Below is a small trained network, with its code and all its weights. Each question gives an input and a target symbol and asks what happens when units are switched off, that is, made to give their printed mean instead of their output.

import numpy as np


def w(rows, s, z=0):
    codes = np.array(rows[::2]) - 128.0
    scale = np.full(codes.shape[1], s)
    scale[-1] = z or s
    return codes * scale


def f(y):
    return np.maximum(y, 0)


def softmax(a):
    e = np.exp(a - a.max(-1, keepdims=True))
    return e / e.sum(-1, keepdims=True)


def log_softmax(a):
    a = a - a.max(-1, keepdims=True)
    return a - np.log(np.exp(a).sum(-1, keepdims=True))


def net(x, mask):
    ids = ['ηθμπφψ'.index(c) for c in x.split()]
    T = len(ids)
    res = E[ids] + P[:T]
    u = 0
    for l in range(3):
        q, k, v = (res @ M[l].T for M in (Q, K, V))
        z = softmax(np.where(np.tri(T) > 0, q @ k.T / 2**0.5, -1e9)) @ v
        res = res + np.where(mask[u], z, O[l][:, -1]) @ O[l][:, :-1]
        u += 1
        y = f(res @ A[l][:, :-1].T + A[l][:, -1])
        res = res + np.where(mask[u : u + 8], y, B[l][:, -1]) @ B[l][:, :-1]
        u += 8
    return log_softmax(res[-1] @ U[:, :-1].T + U[:, -1])


Q, K, V, O, A, B = {}, {}, {}, {}, {}, {}
E = w([
[146,169,68,192,50,110,84,157,123],'η',
[76,175,85,134,111,106,157,107,92],'θ',
[100,134,85,211,178,76,74,111,84],'μ',
[109,181,25,23,144,83,5,135,125],'π',
[116,103,105,139,196,125,96,52,132],'φ',
[173,227,160,84,101,66,228,80,128],'ψ',
],0.017)
P = w([
[160,94,193,102,6,118,153,123,79],'0',
[81,138,152,125,74,145,174,102,104],'1',
[115,108,128,141,118,116,195,142,115],'2',
[165,99,130,122,158,125,173,145,103],'3',
[160,125,121,107,158,163,150,104,101],'4',
[191,136,70,96,165,151,136,103,98],'5',
],0.011)
Q[0] = w([
[105,181,147,74,124,118,76,192,210],'L0H1',
[135,255,73,90,192,59,94,42,96],'L0H1',
],0.005)
K[0] = w([
[19,39,217,142,89,84,78,33,65],'L0H1',
[101,73,1,90,35,76,89,158,223],'L0H1',
],0.0055)
V[0] = w([
[141,178,174,6,81,1,32,69,200],'L0H1',
[93,174,74,66,155,243,72,159,67],'L0H1',
],0.0045)
O[0] = w([
[27,93,250,169,181,128,149,154,155,255],'L0H1',
[213,58,173,149,56,49,64,172,178,76],'L0H1',
],0.011,0.0031)
A[0] = w([
[133,154,103,115,106,227,50,96,79,149],'L0N1',
[131,108,138,165,220,142,99,167,161,56],'L0N2',
[103,145,82,88,50,104,85,107,61,160],'L0N3',
[186,148,70,119,145,165,156,81,123,178],'L0N4',
[166,99,116,170,171,151,211,182,157,5],'L0N5',
[158,2,169,178,92,166,122,80,202,112],'L0N6',
[155,173,219,146,62,153,95,148,116,93],'L0N7',
[148,118,153,229,115,162,115,103,242,45],'L0N8',
],0.0076,0.002)
B[0] = w([
[217,85,152,164,173,32,112,227,167,193],'L0N1',
[92,155,196,85,37,138,182,112,232,187],'L0N2',
[63,145,68,172,110,102,169,214,115,203],'L0N3',
[181,122,169,132,96,2,52,97,138,252],'L0N4',
[187,183,121,136,96,126,131,89,83,140],'L0N5',
[132,175,165,184,123,37,143,151,27,177],'L0N6',
[89,169,31,194,120,163,158,139,123,170],'L0N7',
[73,189,79,185,120,95,102,198,66,145],'L0N8',
],0.0074,0.0043)
Q[1] = w([
[119,30,206,95,165,156,174,155,123],'L1H1',
[186,68,97,65,92,253,135,116,160],'L1H1',
],0.0068)
K[1] = w([
[93,115,217,180,114,154,189,192,174],'L1H1',
[104,121,95,254,59,229,126,192,84],'L1H1',
],0.0074)
V[1] = w([
[188,207,133,190,64,173,68,242,196],'L1H1',
[109,199,115,254,122,65,154,158,45],'L1H1',
],0.0051)
O[1] = w([
[131,136,155,93,168,192,76,171,246,2],'L1H1',
[2,55,125,117,133,163,164,206,182,226],'L1H1',
],0.0087,0.0074)
A[1] = w([
[144,172,48,162,71,209,117,147,51,179],'L1N1',
[179,156,136,101,115,97,153,103,143,113],'L1N2',
[126,145,159,210,159,108,22,155,105,130],'L1N3',
[109,133,75,83,73,150,137,142,201,160],'L1N4',
[105,179,136,152,63,111,97,72,93,183],'L1N5',
[81,95,79,68,111,127,62,146,95,95],'L1N6',
[120,115,102,144,49,145,173,58,254,252],'L1N7',
[115,116,181,143,115,157,144,193,216,211],'L1N8',
],0.0089,0.0031)
B[1] = w([
[169,75,145,170,175,102,123,31,81,184],'L1N1',
[75,188,168,129,102,149,205,147,103,182],'L1N2',
[143,125,27,63,96,116,190,122,117,188],'L1N3',
[131,126,191,62,85,179,144,154,2,162],'L1N4',
[223,102,146,125,175,125,154,252,82,254],'L1N5',
[172,159,154,155,28,68,116,176,160,165],'L1N6',
[102,111,197,165,174,152,184,119,31,172],'L1N7',
[160,91,154,7,145,170,188,100,90,190],'L1N8',
],0.0072,0.0076)
Q[2] = w([
[121,113,90,170,134,24,209,175,1],'L2H1',
[142,171,122,170,44,180,70,162,155],'L2H1',
],0.0096)
K[2] = w([
[195,247,127,31,154,59,77,139,201],'L2H1',
[63,2,126,140,147,164,88,77,101],'L2H1',
],0.0071)
V[2] = w([
[144,95,69,152,128,131,50,124,174],'L2H1',
[145,76,194,155,254,142,111,78,93],'L2H1',
],0.0069)
O[2] = w([
[29,43,161,40,157,147,254,146,93,8],'L2H1',
[178,184,83,109,221,71,170,148,80,121],'L2H1',
],0.0084,0.019)
A[2] = w([
[233,171,105,84,228,121,98,174,126,3],'L2N1',
[144,137,88,47,222,119,133,122,171,141],'L2N2',
[90,225,178,130,116,74,92,164,146,78],'L2N3',
[141,85,171,32,178,92,44,162,133,127],'L2N4',
[255,205,110,210,180,203,55,135,179,81],'L2N5',
[153,68,98,142,133,154,57,80,133,139],'L2N6',
[164,131,58,194,160,101,174,27,116,149],'L2N7',
[153,196,75,194,88,183,116,190,112,136],'L2N8',
],0.0058,0.0038)
B[2] = w([
[40,91,139,192,85,168,155,103,93,188],'L2N1',
[126,152,253,155,85,152,48,146,109,138],'L2N2',
[104,82,68,105,97,117,138,69,163,180],'L2N3',
[96,141,110,175,156,71,164,103,84,136],'L2N4',
[83,129,111,97,174,154,191,217,221,254],'L2N5',
[141,191,124,128,118,108,138,74,111,148],'L2N6',
[113,129,174,45,113,121,109,130,121,248],'L2N7',
[99,165,122,62,158,158,128,105,137,222],'L2N8',
],0.008,0.015)
U = w([
[150,154,109,255,55,199,109,25,135,147],'η',
[146,106,183,122,190,55,112,153,101,229],'θ',
[120,106,158,104,146,170,136,163,143,50],'μ',
[108,108,147,133,124,124,139,125,157,1],'π',
[25,43,182,163,107,99,190,193,185,103],'φ',
[111,180,133,155,138,109,154,119,206,119],'ψ',
],0.0048,0.0031)

Each question gives the input, a string of symbols that net reads in full, and the target symbol t.
The units are the heads (2 rows each of Q, K, V and O) and the neurons (one row each of A and B). Each row of codes is followed by its name. A weight is (code - 128) times the scale printed after its matrix; where a second scale follows, it is the last column's (O, A, B and U).
mask holds one flag per unit, layer by layer, with each layer's heads first. A switched-off unit (its flag False) gives its mean, the last column of its rows in O or B, instead of its output. The means were averaged over made-up inputs and are rounded, as every weight is.
A unit's drop is (log p(t) with every unit on - log p(t) with that unit switched off) / (log p(t) with every unit on - log p(t) with every unit switched off).
The circuit of an input: a set's keep is (log p(t) with only the set's units on - log p(t) with every unit switched off) / (log p(t) with every unit on - log p(t) with every unit switched off). Starting from the 12 units with the biggest drops (on a tie, the unit counted first), units are removed one at a time, each time the one whose removal leaves the highest keep (on an exact tie, the one counted first), for as long as the keep stays at least 0.8.
units of the circuit, in order: the units of the circuit, biggest drop first
most important unit: the unit with the biggest drop
k most important neurons: the k neurons with the biggest drops, biggest first
k most important neurons of layer l: the k neurons of layer l with the biggest drops, biggest first
drop of u: that unit's drop, to one decimal
input φ φ ψ φ μ, target ψ: units of the circuit, in order => [L2N5, L2H1, L1N2, L1N7]
input π μ θ φ μ, target φ: most important neuron => [L0N6]
input φ θ φ π, target φ: units of the circuit, in order => [L2H1, L1N6]
input η η φ φ η η, target θ: 3 most important neurons => [L1N1, L0N3, L2N5]
input π φ φ, target φ: 2 most important neurons => [L0N7, L0N6]
input φ φ ψ ψ φ φ, target ψ: units of the circuit, in order => [L2N5, L2H1, L1N2, L2N6]
input φ φ ψ μ θ η, target φ: 2 most important neurons => [L0N1, L0N4]
input η π η, target η: 3 most important neurons of layer 2 => [L2N5, L2N7, L2N6]
input ψ π μ η φ, target η: 2 most important neurons of layer 2 => [L2N5, L2N7]
input ψ π φ η ψ, target η: 3 most important neurons of layer 2 => [L2N5, L2N7, L2N8]
input φ η θ ψ η, target ψ: 3 most important neurons => [L2N5, L1N2, L0N1]
input ψ π φ φ ψ, target φ: 2 most important neurons => [L1N6, L0N6]
input φ ψ π η, target η: 2 most important neurons => [L2N5, L1N6]
input μ π φ φ θ, target φ: most important unit => L0H1
input ψ φ φ θ θ, target θ: 2 most important neurons => [L1N1, L2N5]
input θ θ φ, target θ: 2 most important neurons of layer 2 => [L2N5, L2N3]
input φ ψ φ φ, target ψ: 2 most important neurons => [L2N5, L1N5]
input φ μ φ, target θ: 2 most important neurons => [L2N5, L0N4]
input φ θ θ φ θ, target θ: 3 most important neurons => [L1N1, L0N3, L2N5]
input ψ ψ η π φ, target φ: most important unit => L2H1
input φ φ ψ μ, target ψ: drop of L2N5 => 0.6
input φ φ ψ η, target ψ: drop of L2N6 => 0.1
input η μ φ π φ ψ, target φ: drop of L0H1 => 0.2
input φ ψ π μ, target φ: drop of L1N6 => 0.2
